Each row has two labels, one from each of two sets.
[ 1.09 -0.07  2.08 -1.30  0.98 -0.48  1.39  0.92  0.23  1.25 -0.93 -1.06
 -0.19 -0.65  0.52 -1.46  1.29  2.35 -0.74  0.03  0.86  0.07  0.89 -0.46
 -0.48 -0.79]	T, Fozu
[ 1.39  0.15  3.10  0.18  1.40  0.67 -0.68  1.46  1.09  0.49  0.20 -0.20
  0.41  0.48 -0.53  0.12  0.50  2.86  0.33 -0.09  1.57 -0.45  0.27 -1.50
  0.36  0.06]	P, zag
[ 0.72  0.32  0.72 -0.14  0.37  0.16 -1.22  0.59  0.79  1.24  1.05  0.50
  0.15  0.00  0.03  1.00 -0.92 -1.17 -0.21 -0.57 -0.13 -0.30 -0.14  0.15
 -0.46  0.95]	T, zag
[ 2.56 -0.09  1.59 -0.21 -0.93 -3.64 -2.95  1.42  2.70 -1.68  1.06  0.76
 -0.21 -0.31  0.63 -2.15  1.00  3.28 -0.48 -0.40  0.04 -0.02  2.36 -3.07
 -0.87 -0.78]	P, zag
[ 1.84 -0.29  2.17 -0.33  1.01  0.68  1.87  1.77  0.20  0.61  0.45 -0.51
 -0.23 -0.27  0.02  0.06 -0.17  1.39  0.51  0.18  0.99  0.01 -4.63  1.02
 -0.58 -1.27]	X, Fozu
[ 1.24 -0.99  2.73 -0.21 -0.62 -0.31 -0.05  0.56  0.50  0.21 -0.06 -0.47
  0.35  0.13  0.40 -0.03  0.48  1.48  1.02 -0.24  0.55 -0.08  0.82 -0.40
  0.47  0.17]	P, zag
[ 4.87 -0.53  0.88 -1.29  0.44 -2.18 -1.01  1.06  1.51  0.13 -0.55 -0.47
  0.20  0.18 -1.34 -0.53  0.03  4.27  0.50 -0.87  0.81  0.21  0.00  0.16
 -0.25 -2.82]	U, Fozu
[ 1.85  0.38  4.38 -0.11  0.27  0.83 -0.98 -4.54 -1.17  2.57 -0.07 -1.75
 -0.14  0.34 -1.36  1.42 -0.25  0.74  0.87 -0.56  0.59 -0.54  0.07 -0.48
 -0.87 -0.92]	P, Fozu
[ 2.62 -0.41  1.38 -0.77  0.54 -1.47 -0.54  0.69  0.27 -0.67  0.59 -0.55
 -0.31 -0.16 -0.60 -1.27  0.19  1.71 -0.04 -0.69  1.08  0.15 -1.10  0.38
  1.55 -0.36]	T, zag
[ 0.99 -0.60  0.26  0.49  0.13 -0.53 -0.26  0.39 -0.99  1.09 -0.44  0.15
 -0.06 -0.14 -0.47  1.65 -1.24 -0.10  0.36 -0.05 -1.32 -0.24  1.79  0.64
  0.43  0.48]	T, Fozu
[ 2.39  0.12  2.66 -0.11  0.43 -2.93 -0.32 -0.63 -2.01 -0.85 -3.15 -0.51
  0.59 -1.08  2.40 -0.76  0.15  2.71 -2.12 -1.67  1.28 -0.37  1.43 -1.12
 -0.91 -0.46]	G, Fozu
[ 4.82 -0.86  6.10 -1.09  1.36 -0.91 -0.74  3.13  1.34  2.10 -0.62 -1.74
  0.77 -0.72 -1.67 -1.52  1.91  4.70  0.98 -1.06  1.70 -0.55  0.93 -1.09
 -0.89 -1.45]	T, zag
[ 5.05 -1.22  4.95 -0.14  0.73  1.83  1.31  1.02  2.81  0.83 -1.09 -1.33
  0.72 -0.39 -1.61 -1.65  2.28  2.16  1.01 -0.46  2.99 -0.25 -0.79 -0.59
 -0.90 -2.17]	P, zag
[ 2.98 -1.45  2.47 -0.71  0.02  0.11 -0.99  0.77  0.69  0.20 -4.44 -0.70
  0.61  0.09 -0.02  0.13  0.80  2.15  0.07  0.05  0.62 -0.28  1.11 -0.15
 -0.26 -0.33]	T, zag

Each row has two labels, one from each of two sets.
[ 0.30  0.31 -3.43 -0.54  0.08  0.68 -0.06  0.41 -0.23  0.42  0.98 -0.12
  0.06 -0.85  0.43 -0.20 -0.99 -0.79 -1.46 -0.10  1.48  0.10 -0.27 -0.78
  0.01  0.01]	Zos, (20)
[-0.08  0.34 -2.41  1.13 -0.25 -3.15  0.36 -0.04 -0.61  2.08 -0.10  1.19
  0.40 -0.27 -0.15  0.52 -1.07 -1.01 -1.75 -0.16 -0.96  0.09  0.92  1.75
 -0.72 -0.44]	Zos, (28)
[-0.04 -1.16 -1.86  0.98 -0.26 -0.37  0.83  0.66 -0.38  0.43 -0.02  0.68
 -0.29 -2.54  0.86 -0.67 -1.49  0.17 -1.68 -0.14 -0.42  0.57 -0.16  0.14
 -1.75 -0.24]	meke, (28)
[ 0.61  0.26 -2.50  2.91 -0.86 -0.85  0.19  0.64  0.12  0.83 -0.51 -0.08
 -0.15 -0.50  0.41 -0.54 -1.79  0.00 -1.69 -0.22 -0.27 -0.56 -1.09  0.22
 -2.83  0.22]	meke, (28)
[ 0.56  0.94 -3.17  0.05  0.17 -2.56 -0.52  0.34 -0.40  2.16  2.81  0.38
  0.31 -0.75  0.03  0.48 -0.91 -3.32 -2.75 -0.23  0.71  1.22  0.67  2.42
 -1.19  0.30]	Zos, (20)
[ 0.37  0.00 -1.03  0.50  0.49  1.20  0.10  0.59  0.00  0.88  0.19  0.02
 -0.13 -0.83  0.26  0.04 -1.02 -2.59 -0.39 -0.44  0.38  0.47  0.31 -0.70
  0.01  1.03]	rak, (20)
[ 0.28  0.00 -3.80 -0.99  1.15 -0.23 -0.18  0.68 -0.37  0.49  1.46 -0.27
 -0.02 -1.09  1.46  0.18 -1.84 -0.18 -2.26 -0.02  0.84  0.34 -0.14  0.73
 -0.93 -0.42]	meke, (20)
[ 0.17 -0.26 -1.03  2.47 -0.54 -0.91  0.20  0.17  0.02 -0.02 -0.37  0.68
 -0.62  0.09  0.52 -0.28 -1.17  0.89 -1.06 -0.64 -0.12  0.34 -0.20  0.66
 -0.69 -0.53]	meke, (28)
[-1.39  0.05 -2.05 -0.30 -0.15 -0.88  0.09  0.73 -0.74  0.46  0.11  0.32
 -0.14 -0.45  0.63 -0.30 -1.11 -0.37 -0.77 -1.08 -0.19  0.21 -0.17  0.39
 -0.76 -1.12]	meke, (28)
[ 0.43 -0.05 -0.86  0.96 -0.22 -0.74 -0.35  1.02 -0.10  1.89 -1.22  0.05
  0.14  0.37 -0.06 -0.84 -1.36 -2.01 -2.27 -1.27 -1.53 -0.07 -0.14  0.64
 -0.96  0.60]	rak, (28)
[ 0.53  0.17 -1.07  1.55  0.14 -0.65 -0.93 -0.14 -0.52  1.06 -0.97  0.53
 -0.01  0.06  0.70  0.02 -1.73 -0.09 -1.22 -0.67 -1.00 -0.21 -0.80  0.97
 -0.86  0.05]	vokar, (28)
[ 0.07 -0.86 -2.58 -0.13  0.22 -1.38 -0.21  0.34 -0.35  2.15  1.23  0.05
  0.10 -0.88  0.89  0.28 -1.07 -2.07 -0.64 -0.17  0.60  0.67  1.31  1.47
 -0.48 -0.42]	Zos, (20)
[ 0.23  0.17 -1.83  0.01  0.34  0.34 -1.02  0.63 -0.36  1.66  0.22 -0.22
 -0.32 -0.45  0.41  0.36 -1.65 -3.28 -1.63 -0.36 -0.27  0.66  0.60 -0.42
 -0.19  0.63]	rak, (20)
[ 0.73  0.10 -3.70  1.31  0.03 -0.30  0.71  0.54 -1.10  1.08  0.04  0.27
 -0.17 -0.54  0.50 -0.70 -0.85 -1.96  0.17 -0.81 -1.09 -0.91 -0.37  1.25
 -0.80  0.07]	rak, (28)

Each row has two labels, one from each of two sets.
[-1.01 -1.08  0.59  0.50  3.57  0.14  0.40 -2.73  2.14  1.16  0.23  0.21
  0.61 -0.21 -1.24 -0.55  1.62 -0.13  1.57  0.68 -0.08  1.31  0.64  0.42
  0.52  0.60]	kenev, N
[ 0.79 -0.96 -0.22  0.05  0.80  0.24  0.36 -0.73  2.38  0.98  0.07 -0.29
  0.79  0.38 -3.56  0.02  1.95  0.69  1.37 -0.07 -0.08  1.29  0.29  0.21
  0.52  0.32]	pok, E
[ 0.32 -0.12  0.06  0.23  1.68  0.11  0.17 -1.49  1.53  0.54 -0.17 -0.20
  0.21  0.24 -1.27 -0.21  3.73 -0.01  2.88  1.41  0.93  0.37 -0.73  0.28
  0.05  2.02]	kenev, L
[-0.27 -0.77  0.35  0.18  0.26 -0.60  0.11 -0.59  2.42  0.57  0.37 -0.04
 -0.09  0.32 -0.50  0.25  2.02  0.08 -0.48  1.76  0.24  0.72  0.56  0.18
  0.64  0.71]	kenev, L
[ 0.53 -0.01  0.61  0.40 -0.11 -0.09  0.41  0.32  2.01 -0.07 -0.11 -0.22
 -0.43  0.60 -1.56 -0.07  3.00 -0.44  0.79  1.09  0.25  0.11 -0.54 -0.37
 -0.27  1.14]	pubun, J
[-0.32 -1.24  0.54  0.28  4.49  0.72  0.63 -4.64  5.03  2.22  0.77 -0.41
  1.75 -0.80 -7.03  0.58  8.06  0.05  3.93  1.15  0.17  2.99  0.34 -0.25
  0.53  2.94]	kenev, L
[-0.93 -0.44 -0.18 -0.24  1.90  0.25  0.52 -1.72 -0.19  0.90  0.35 -0.68
  1.23 -0.89 -1.95  0.31  2.38 -0.13  0.69 -2.05 -0.18  0.68  0.12 -0.80
 -0.12  1.83]	kenev, N
[-0.11 -1.72  0.44  1.11  2.99  0.52  0.66 -1.52  3.25  1.22  0.21 -0.48
  1.72 -0.14 -0.92  0.18 -0.94  0.04  4.58  0.51  0.29  1.65  1.00  0.87
  0.50 -0.29]	pubun, N
[ 0.00 -1.39  0.25  0.65  3.09  0.53  0.17 -2.16  2.98  1.27  0.45 -0.48
  0.97 -0.16 -1.89 -0.34  4.29  0.14  3.72  1.20  0.31  1.75  0.64  0.66
  0.24  0.60]	pok, N
[-1.36 -0.07  0.03 -1.21  2.00 -0.47  0.25 -0.17  0.19  0.67 -0.04 -0.05
  0.15 -0.13 -1.59 -0.16  0.63 -0.13  0.46 -0.15 -0.37  0.25 -0.08 -0.05
  0.13  0.57]	kenev, N
[ 0.33 -0.40 -0.12  1.27  1.77  0.82  0.37 -1.97  2.71  0.91  0.51 -0.25
  1.08 -0.04 -3.93  1.00  4.51 -0.50  2.53  0.72 -0.16  1.86  0.55  0.27
  0.41 -0.57]	pok, J
[-0.70 -0.82 -0.07  0.52  2.55  0.42  0.48 -2.31  2.15  1.01  0.32 -0.18
  1.00 -1.21 -3.44  0.74  1.43  0.14  2.93 -0.22 -0.56  1.94  0.86  0.01
  0.95 -1.26]	pubun, N
[ 0.96 -1.57  1.32  0.46  2.29  0.69  0.85  0.00  2.27  0.37  0.02 -0.09
  0.48  0.68  1.67 -0.16 -1.75 -0.20  2.91  1.22  0.54  0.36  0.13  0.43
  0.30  1.22]	pubun, N
[-0.28 -1.21  0.37  1.24  1.50  0.00  0.52 -1.43  2.30  1.18  0.60 -0.28
  1.37 -0.25 -0.73  0.47 -2.27 -0.12  2.02 -0.26 -0.34  1.30  0.89  0.34
  0.09  0.65]	pubun, N
[-0.93 -0.24 -0.14 -0.29  2.26  0.82  0.07 -0.94 -0.23  0.72  0.64 -0.41
  0.90 -0.86 -3.94 -0.51  2.29 -0.26  2.30 -1.44 -1.03  1.56  0.65 -0.22
  0.60 -0.75]	kenev, N
[ 0.77  0.23 -0.22  0.36  0.29  0.28  0.32  1.00  1.38  0.89  0.05 -0.52
 -0.02  1.10 -2.59  0.34  2.72  0.10  1.28 -0.34  0.01  0.85 -0.58  0.30
  0.07  3.56]	pok, L
[ 0.10 -1.31  0.51  0.66  3.36  0.33  0.62 -2.32  2.11  1.00  0.33 -0.42
  0.89 -0.18 -1.34  0.20  5.12 -1.16  2.90  1.56  0.22  2.02 -0.08 -0.04
  0.04  2.04]	kenev, N
[-0.57 -1.32 -0.06 -0.03  2.25  0.69  0.33  0.13  1.72  0.93  0.67 -0.11
  1.22  0.00 -2.94  0.24 -0.13  0.04  2.49 -0.70 -0.53  1.47  0.92  0.06
  0.47  0.07]	pok, N
[ 0.37 -1.41  0.22  0.44  1.24  0.01  0.89 -0.72  1.53 -0.04  0.04 -0.16
  0.30  0.34  0.40 -0.17  1.80  0.38  1.86  1.56  0.50  1.27  0.20  0.14
  0.21  1.00]	pok, N
[ 1.64 -1.55  1.50 -0.11  4.31 -0.37  0.33 -0.97  4.56  0.31 -0.83 -0.39
  0.11  1.58  1.78 -1.52  4.18  0.07  3.50  4.27  1.03  0.90 -1.59  0.12
  0.11  2.00]	kenev, E
[ 0.17 -0.52 -0.41 -0.60  0.65  0.28  0.69 -0.01  2.04  0.75  0.11  0.79
  0.88  0.41 -3.49  0.17  2.75  0.65  0.84  0.85 -0.11  0.21  0.46 -0.33
  0.43  0.91]	pok, E
[-0.06  0.08 -0.10 -0.33  0.91  0.48 -0.03 -0.21  0.51  0.17  0.41 -0.19
  0.80 -0.15 -0.94  0.30 -1.07 -0.09  1.04  0.07 -0.22 -0.88  0.03  0.08
  0.13  0.88]	pok, N
[ 0.73 -1.41  0.69  0.30  1.60  0.05  0.63  0.08  2.09  0.30  0.89  0.46
  0.05  0.99  1.42 -0.33  0.65 -0.07  1.67  1.36  0.39  0.63 -0.13 -0.09
  0.09  1.68]	pok, E
[-0.98 -2.09  1.03  0.85  5.42  1.24  1.08 -4.15  5.26  2.39  1.09 -0.48
  1.00 -1.02 -6.12  0.97  4.57 -0.16  4.41  0.18 -0.76  3.25  1.17  0.42
  0.68  1.12]	pok, N
[-0.04 -1.01  0.05 -0.08  0.74 -0.33  1.01 -1.08  1.58  0.50  0.34 -0.48
  0.49  0.66 -1.57  0.61  0.72  0.12  1.15  0.00  0.21  0.69  0.16  0.33
 -0.12  2.45]	pok, L
[ 0.39 -1.16  0.26 -0.18  1.45  0.41  0.58  0.32 -0.09  1.06 -0.18  0.02
  0.14  0.06  0.61 -0.45  2.40  0.12  1.54  0.66  0.20  0.46 -0.04  0.30
  0.46  1.16]	kenev, N
[ 0.45 -0.43 -0.50 -0.53  0.41  0.38  0.23  0.63  1.23  0.52  0.03 -0.42
  0.57  1.18 -2.66 -0.20  4.50  0.47  2.04  1.28  0.41  1.06 -0.65 -0.27
  0.60  0.97]	pok, E
[-0.13 -1.30  0.28  0.19  2.22  0.53  0.78 -0.14  1.73  0.19 -0.41 -0.11
  0.36  0.38  1.53 -0.93 -0.02  0.16  2.29  1.60  0.03  0.88 -0.01  0.20
  0.46  1.00]	kenev, N
[-0.39 -0.16  0.28 -0.04  1.00 -0.22  0.11 -0.93  0.62  0.96  0.23 -0.39
  0.47  0.05 -0.99  0.28  4.45  0.45  0.90  0.99  0.70  0.85 -0.17  0.09
  0.38  2.36]	kenev, N
[-0.58 -1.37  0.21  0.01  2.21  0.36  0.52 -1.52  1.68  1.19  0.09  0.31
  1.12 -0.08 -1.66 -0.08  3.05  1.21  1.79  1.57 -0.06  1.01  0.26  0.07
  0.38  1.49]	pok, N

Each row has two labels, one from each of two sets.
[-0.25  0.58  0.79  0.58 -0.50 -0.10  0.32 -0.38 -0.02 -0.61 -0.26  0.39
  0.31 -0.24 -0.48  0.32 -0.04 -0.74  0.00 -0.11  0.23  0.27  0.10  2.79
  0.89 -0.25]	<52>, Y
[-0.61  0.34  0.13  0.51 -0.31 -0.13  1.22  0.09 -0.03 -0.33  0.02  0.27
  0.13 -0.25  0.38 -0.09 -1.10  0.25  0.34 -0.11  0.33 -0.55 -1.44  3.84
 -0.63 -0.03]	<59>, D
[-0.78  0.74  0.29  0.92 -0.12  0.50  1.03  0.33 -0.29 -0.50 -0.19  0.13
  0.66 -0.57 -0.31  0.09 -0.02  0.02  0.02 -0.23  0.71 -0.12 -0.42  3.98
  0.32  0.01]	<62>, W
[-0.73  0.56  0.32  0.12 -0.51  0.25  1.18 -0.36 -0.04  0.04 -0.22  0.69
  0.29 -0.31 -0.29  0.24 -0.51  0.12  0.18 -0.38  0.50 -0.49 -1.02  2.73
  0.07 -0.22]	<59>, Y
[-0.50  0.31  0.56  0.89  0.20  0.01  0.56  0.18  0.25 -0.50 -0.02  0.61
  0.03 -0.65 -0.27 -0.06  0.05 -1.01  0.08 -0.02  0.08  0.41  1.27  3.56
  0.84  0.19]	<52>, W
[-0.79  0.52  0.52  0.55 -0.04 -0.31  0.81  0.20 -0.30 -0.78 -0.14  0.14
  0.07 -0.44 -0.09 -0.43 -0.36 -0.33  0.05 -0.03 -0.03 -0.10 -0.10  2.45
 -0.18 -0.03]	<59>, W
